Here is a tiny trained network, its code and every weight. The questions are about switching its units off for an input and a target symbol, where a switched-off unit gives its printed mean instead of its output.

import numpy as np


def w(rows, s, z=0):
    codes = np.array(rows[::2]) - 128.0
    scale = np.full(codes.shape[1], s)
    scale[-1] = z or s
    return codes * scale


def f(y):
    return y / 2 * (1 + np.tanh(0.7978845608 * (y + 0.044715 * y**3)))


def softmax(a):
    e = np.exp(a - a.max(-1, keepdims=True))
    return e / e.sum(-1, keepdims=True)


def log_softmax(a):
    a = a - a.max(-1, keepdims=True)
    return a - np.log(np.exp(a).sum(-1, keepdims=True))


def net(x, mask):
    ids = ['αζλμπφ'.index(c) for c in x.split()]
    T = len(ids)
    res = E[ids] + P[:T]
    q, k, v = (res @ M[0].T for M in (Q, K, V))
    z = softmax(np.where(np.tri(T) > 0, q @ k.T / 3**0.5, -1e9)) @ v
    res = res + np.where(mask[0], z, O[0][:, -1]) @ O[0][:, :-1]
    y = f(res @ A[0][:, :-1].T + A[0][:, -1])
    res = res + np.where(mask[1:17], y, B[0][:, -1]) @ B[0][:, :-1]
    return log_softmax(res[-1] @ U[:, :-1].T + U[:, -1])


Q, K, V, O, A, B = {}, {}, {}, {}, {}, {}
E = w([
[107,106,14,79,86,79,193,176,66],'α',
[244,151,120,65,2,148,183,146,184],'ζ',
[189,195,51,124,192,107,178,55,106],'λ',
[109,81,154,157,217,62,134,110,94],'μ',
[91,31,129,162,100,77,171,200,210],'π',
[166,161,135,187,147,185,73,120,217],'φ',
],0.0099)
P = w([
[131,169,204,57,179,201,178,142,121],'0',
[145,103,120,95,81,15,95,81,136],'1',
[184,82,67,130,131,154,94,211,79],'2',
[36,104,130,178,40,123,130,5,159],'3',
[189,98,101,207,194,173,88,180,162],'4',
[131,108,99,205,103,2,153,57,192],'5',
[192,124,89,156,198,170,118,180,141],'6',
],0.0094)
Q[0] = w([
[35,136,128,132,25,127,114,26,147],'h1',
[81,174,194,94,153,255,83,211,57],'h1',
[223,103,89,119,178,118,120,227,130],'h1',
],0.009)
K[0] = w([
[176,110,79,210,124,85,41,124,154],'h1',
[155,136,122,1,111,105,114,154,69],'h1',
[82,185,204,65,152,191,236,106,98],'h1',
],0.0097)
V[0] = w([
[97,64,252,153,138,150,109,173,201],'h1',
[50,75,125,146,205,65,137,125,42],'h1',
[196,230,199,146,251,177,58,2,121],'h1',
],0.0068)
O[0] = w([
[133,1,29,101,208,231,60,55,211,103],'h1',
[193,57,240,5,177,162,215,169,25,15],'h1',
[10,154,202,161,88,234,207,110,173,5],'h1',
],0.0074,0.0016)
A[0] = w([
[163,93,117,169,188,231,163,146,122,137],'n1',
[74,69,168,118,132,108,176,73,117,160],'n2',
[143,113,73,183,102,59,98,77,162,140],'n3',
[194,152,122,88,182,116,111,253,28,171],'n4',
[190,106,142,94,82,23,181,82,120,224],'n5',
[189,169,95,134,75,160,165,125,186,231],'n6',
[165,33,103,91,153,126,90,85,141,101],'n7',
[126,139,166,40,176,209,197,185,94,161],'n8',
[143,132,185,55,104,86,166,99,108,177],'n9',
[79,166,105,142,189,229,138,137,149,7],'n10',
[86,211,107,192,80,24,110,93,174,94],'n11',
[137,97,188,68,107,77,180,80,84,135],'n12',
[137,46,88,104,155,131,74,35,150,60],'n13',
[59,198,202,207,56,89,195,135,143,109],'n14',
[129,37,130,141,176,114,101,42,165,156],'n15',
[116,101,111,156,173,223,164,184,159,103],'n16',
],0.0058,0.0021)
B[0] = w([
[180,78,213,84,41,44,159,124,51,156],'n1',
[50,157,107,128,108,148,92,73,172,143],'n2',
[94,151,195,50,127,124,84,113,97,241],'n3',
[184,186,123,199,61,63,104,121,253,249],'n4',
[157,66,127,141,217,186,175,180,93,255],'n5',
[58,59,106,146,152,163,152,95,69,202],'n6',
[133,167,107,101,178,196,82,164,106,200],'n7',
[189,136,175,124,29,53,58,68,188,163],'n8',
[106,102,63,203,146,172,215,150,157,168],'n9',
[163,54,136,156,134,108,187,111,63,154],'n10',
[69,171,202,65,11,109,101,145,76,221],'n11',
[125,99,39,209,181,204,174,105,178,169],'n12',
[160,197,136,89,157,136,93,179,130,202],'n13',
[154,196,145,80,218,215,122,187,83,211],'n14',
[128,189,126,104,119,165,93,128,149,202],'n15',
[147,76,163,94,136,97,151,104,54,158],'n16',
],0.0052,0.0064)
U = w([
[200,166,122,231,114,56,175,146,180,83],'α',
[51,208,98,128,77,118,84,67,225,252],'ζ',
[105,214,176,97,157,175,189,233,24,46],'λ',
[160,77,230,24,57,30,137,66,3,115],'μ',
[157,128,99,23,214,170,98,148,93,75],'π',
[77,19,36,254,206,217,211,67,142,200],'φ',
],0.0041,0.0016)

Each question gives the input, a string of symbols that net reads in full, and the target symbol t.
The units are the heads (3 rows each of Q, K, V and O) and the neurons (one row each of A and B). Each row of codes is followed by its name. A weight is (code - 128) times the scale printed after its matrix; where a second scale follows, it is the last column's (O, A, B and U).
mask holds one flag per unit, heads first, then neurons. A switched-off unit (its flag False) gives its mean, the last column of its rows in O or B, instead of its output. The means were averaged over made-up inputs and are rounded, as every weight is.
A unit's drop is (log p(t) with every unit on - log p(t) with that unit switched off) / (log p(t) with every unit on - log p(t) with every unit switched off).
The circuit of an input: a set's keep is (log p(t) with only the set's units on - log p(t) with every unit switched off) / (log p(t) with every unit on - log p(t) with every unit switched off). Starting from the 12 units with the biggest drops (on a tie, the unit counted first), units are removed one at a time, each time the one whose removal leaves the highest keep (on an exact tie, the one counted first), for as long as the keep stays at least 0.8.
circuit, biggest first: the units of the circuit, biggest drop first
unit that matters most: the unit with the biggest drop
k most important neurons: the k neurons with the biggest drops, biggest first
drop when u is switched off: that unit's drop, to one decimal
input μ μ λ λ φ, target μ: unit that matters most : h1
input φ ζ μ λ α α φ, target φ: circuit, biggest first : [h1, n10]
input α λ ζ λ, target λ: circuit, biggest first : [h1, n14]
input μ λ π α π λ λ, target μ: circuit, biggest first : [h1, n1, n8]
input ζ ζ ζ α π, target ζ: circuit, biggest first : [h1, n11]
input ζ λ α ζ λ, target ζ: circuit, biggest first : [h1, n11]
input π α α α λ, target π: 2 most important neurons : [n7, n13]
input μ ζ φ ζ φ, target μ: 2 most important neurons : [n1, n16]
input π ζ α ζ, target μ: circuit, biggest first : [h1, n11, n3, n4]
input μ μ α μ α, target μ: 3 most important neurons : [n1, n8, n16]
input λ λ π α λ μ α, target λ: 2 most important neurons : [n14, n4]
input ζ π φ π π μ φ, target ζ: 2 most important neurons : [n11, n5]
input φ α φ λ ζ λ, target λ: 3 most important neurons : [n14, n11, n4]
input φ λ μ π λ, target φ: most important neuron : [n10]
input π α ζ α, target μ: 2 most important neurons : [n11, n3]
input π α π, target π: 2 most important neurons : [n7, n13]
input μ λ α φ ζ, target μ: 3 most important neurons : [n1, n8, n16]
input ζ α λ, target ζ: drop when h1 is switched off : 0.8
input ζ α π φ φ, target ζ: drop when n3 is switched off : 0.1
input α μ ζ, target α: drop when n16 is switched off : 0.0
input π λ ζ π π α, target π: drop when n7 is switched off : 0.1
input α α μ, target α: most important neuron : [n4]
